Here is a tiny trained network, its code and every weight. The questions are about switching its units off for an input and a class, where a switched-off unit gives its printed mean instead of its output.

import numpy as np


def w(rows, s, z=0):
    codes = np.array(rows[::2]) - 128.0
    scale = np.full(codes.shape[1], s)
    scale[-1] = z or s
    return codes * scale


def f(y):
    return y / 2 * (1 + np.tanh(0.7978845608 * (y + 0.044715 * y**3)))


def log_softmax(a):
    a = a - a.max(-1, keepdims=True)
    return a - np.log(np.exp(a).sum(-1, keepdims=True))


def net(x, mask):
    res = np.array(x, float).reshape(1, 4) / 4 @ E
    y = f(res @ A[0][:, :-1].T + A[0][:, -1])
    res = res + np.where(mask, y, B[0][:, -1]) @ B[0][:, :-1]
    return log_softmax(res[-1] @ U[:, :-1].T + U[:, -1])


A, B = {}, {}
E = w([
[31,148,48,185,249,222,92,184,50,99,198],'x0',
[243,167,152,255,48,217,208,82,95,15,212],'x1',
[27,91,97,179,65,182,25,11,245,153,182],'x2',
[228,16,11,251,100,128,84,202,140,212,71],'x3',
],0.0048)
A[0] = w([
[61,198,210,44,146,123,157,60,133,67,163,114],'n1',
[55,103,88,162,82,182,55,58,192,145,163,33],'n2',
[204,140,148,101,192,102,190,221,18,121,91,67],'n3',
[190,145,128,98,179,100,208,254,44,115,88,76],'n4',
[58,204,222,59,145,111,163,84,123,78,171,104],'n5',
[56,140,83,171,216,184,111,177,64,109,184,45],'n6',
[179,81,74,182,107,119,105,161,149,179,86,77],'n7',
[168,63,78,183,104,136,112,171,127,166,101,53],'n8',
[175,75,66,184,113,122,104,167,130,166,99,97],'n9',
[172,148,133,205,101,198,167,115,97,69,209,45],'n10',
[194,146,126,214,82,178,156,89,90,75,176,34],'n11',
[182,91,70,205,124,121,107,176,138,165,90,93],'n12',
[163,66,72,190,106,117,106,176,141,157,88,77],'n13',
[65,91,100,45,180,84,76,156,143,180,78,109],'n14',
[66,94,103,168,103,175,64,48,209,147,181,21],'n15',
[49,113,106,70,194,66,68,165,145,198,73,130],'n16',
[60,110,115,63,189,81,78,159,147,197,74,116],'n17',
[191,124,200,84,19,37,166,78,200,148,58,9],'n18',
[71,154,68,168,223,182,95,165,69,104,186,36],'n19',
[185,78,68,180,112,139,90,189,148,163,103,84],'n20',
[62,155,63,142,225,200,107,182,75,118,175,67],'n21',
],0.0056,0.0012)
B[0] = w([
[58,177,117,101,207,184,66,224,40,121,206,223],'n1',
[67,220,142,167,150,39,110,39,210,130,37,210],'n2',
[45,215,151,177,148,34,101,27,230,120,42,222],'n3',
[47,222,163,178,142,28,107,35,222,128,45,225],'n4',
[83,181,115,86,210,178,66,222,32,121,196,218],'n5',
[204,33,48,58,35,114,89,141,158,226,67,202],'n6',
[93,157,112,99,176,173,88,172,63,124,177,188],'n7',
[91,167,135,104,186,159,108,183,88,110,161,181],'n8',
[80,166,133,104,179,162,95,177,64,93,174,189],'n9',
[198,58,174,176,66,160,204,85,153,96,158,205],'n10',
[181,79,207,191,103,172,220,97,144,38,178,202],'n11',
[79,179,126,113,197,160,113,177,74,114,177,192],'n12',
[82,186,129,103,173,170,93,188,66,122,187,189],'n13',
[209,75,210,205,91,174,235,95,150,32,205,238],'n14',
[43,225,143,166,158,39,118,52,195,115,34,209],'n15',
[200,69,215,199,91,173,239,92,152,60,190,254],'n16',
[203,61,195,212,101,188,232,95,140,24,180,241],'n17',
[229,12,11,8,29,132,38,165,108,254,69,224],'n18',
[195,50,70,70,69,111,95,129,140,204,70,202],'n19',
[79,176,123,106,184,158,111,168,71,121,173,193],'n20',
[205,48,48,65,33,115,90,124,134,219,91,209],'n21',
],0.0054,0.0058)
U = w([
[205,92,182,200,105,183,255,109,145,52,186,253],'0',
[44,183,121,86,208,181,67,226,47,120,188,197],'1',
[39,205,140,175,147,27,110,56,218,128,15,17],'2',
[221,61,65,38,49,127,76,152,130,225,75,33],'3',
],0.0091,0.00043)

Each question gives the input, the list of numbers given to net, and the class t.
The units are the neurons (one row each of A and B). Each row of codes is followed by its name. A weight is (code - 128) times the scale printed after its matrix; where a second scale follows, it is the last column's (A, B and U).
mask holds one flag per neuron, in row order. A switched-off neuron (its flag False) gives its mean, the last column of its row in B, instead of its output. The means were averaged over made-up inputs and are rounded, as every weight is.
A unit's drop is (log p(t) with every unit on - log p(t) with that unit switched off) / (log p(t) with every unit on - log p(t) with every unit switched off).
The circuit of an input: a set's keep is (log p(t) with only the set's units on - log p(t) with every unit switched off) / (log p(t) with every unit on - log p(t) with every unit switched off). Starting from the 12 units with the biggest drops (on a tie, the unit counted first), units are removed one at a time, each time the one whose removal leaves the highest keep (on an exact tie, the one counted first), for as long as the keep stays at least 0.8.
circuit, biggest first: the units of the circuit, biggest drop first
most important unit: the unit with the biggest drop
k most important neurons: the k neurons with the biggest drops, biggest first
drop when u is switched off: that unit's drop, to one decimal
input [-5,2,-3,-5], class 1: circuit, biggest first -> (n1; n5)
input [-8,-2,2,-7], class 3: circuit, biggest first -> (n18)
input [7,-2,7,1], class 2: 3 most important neurons -> (n15; n2; n18)
input [-2,6,5,-8], class 1: 2 most important neurons -> (n1; n5)
input [2,-3,0,3], class 0: 3 most important neurons -> (n1; n5; n18)
input [6,-2,-5,-4], class 3: 2 most important neurons -> (n21; n6)
input [2,-5,-8,7], class 2: 2 most important neurons -> (n4; n3)
input [3,-3,1,0], class 0: 2 most important neurons -> (n18; n16)
input [-2,5,-6,0], class 2: 2 most important neurons -> (n3; n4)
input [8,4,7,1], class 3: 3 most important neurons -> (n6; n21; n19)
input [2,1,7,-6], class 2: 2 most important neurons -> (n2; n15)
input [1,-2,-6,4], class 2: 2 most important neurons -> (n4; n3)
input [5,7,8,-5], class 2: 2 most important neurons -> (n15; n2)
input [7,-8,5,8], class 0: most important unit -> n16
input [0,-2,8,8], class 1: drop when n13 is switched off -> 0.2
input [5,-8,-5,-8], class 0: drop when n16 is switched off -> 0.6
input [2,2,-6,2], class 2: drop when n4 is switched off -> 0.0
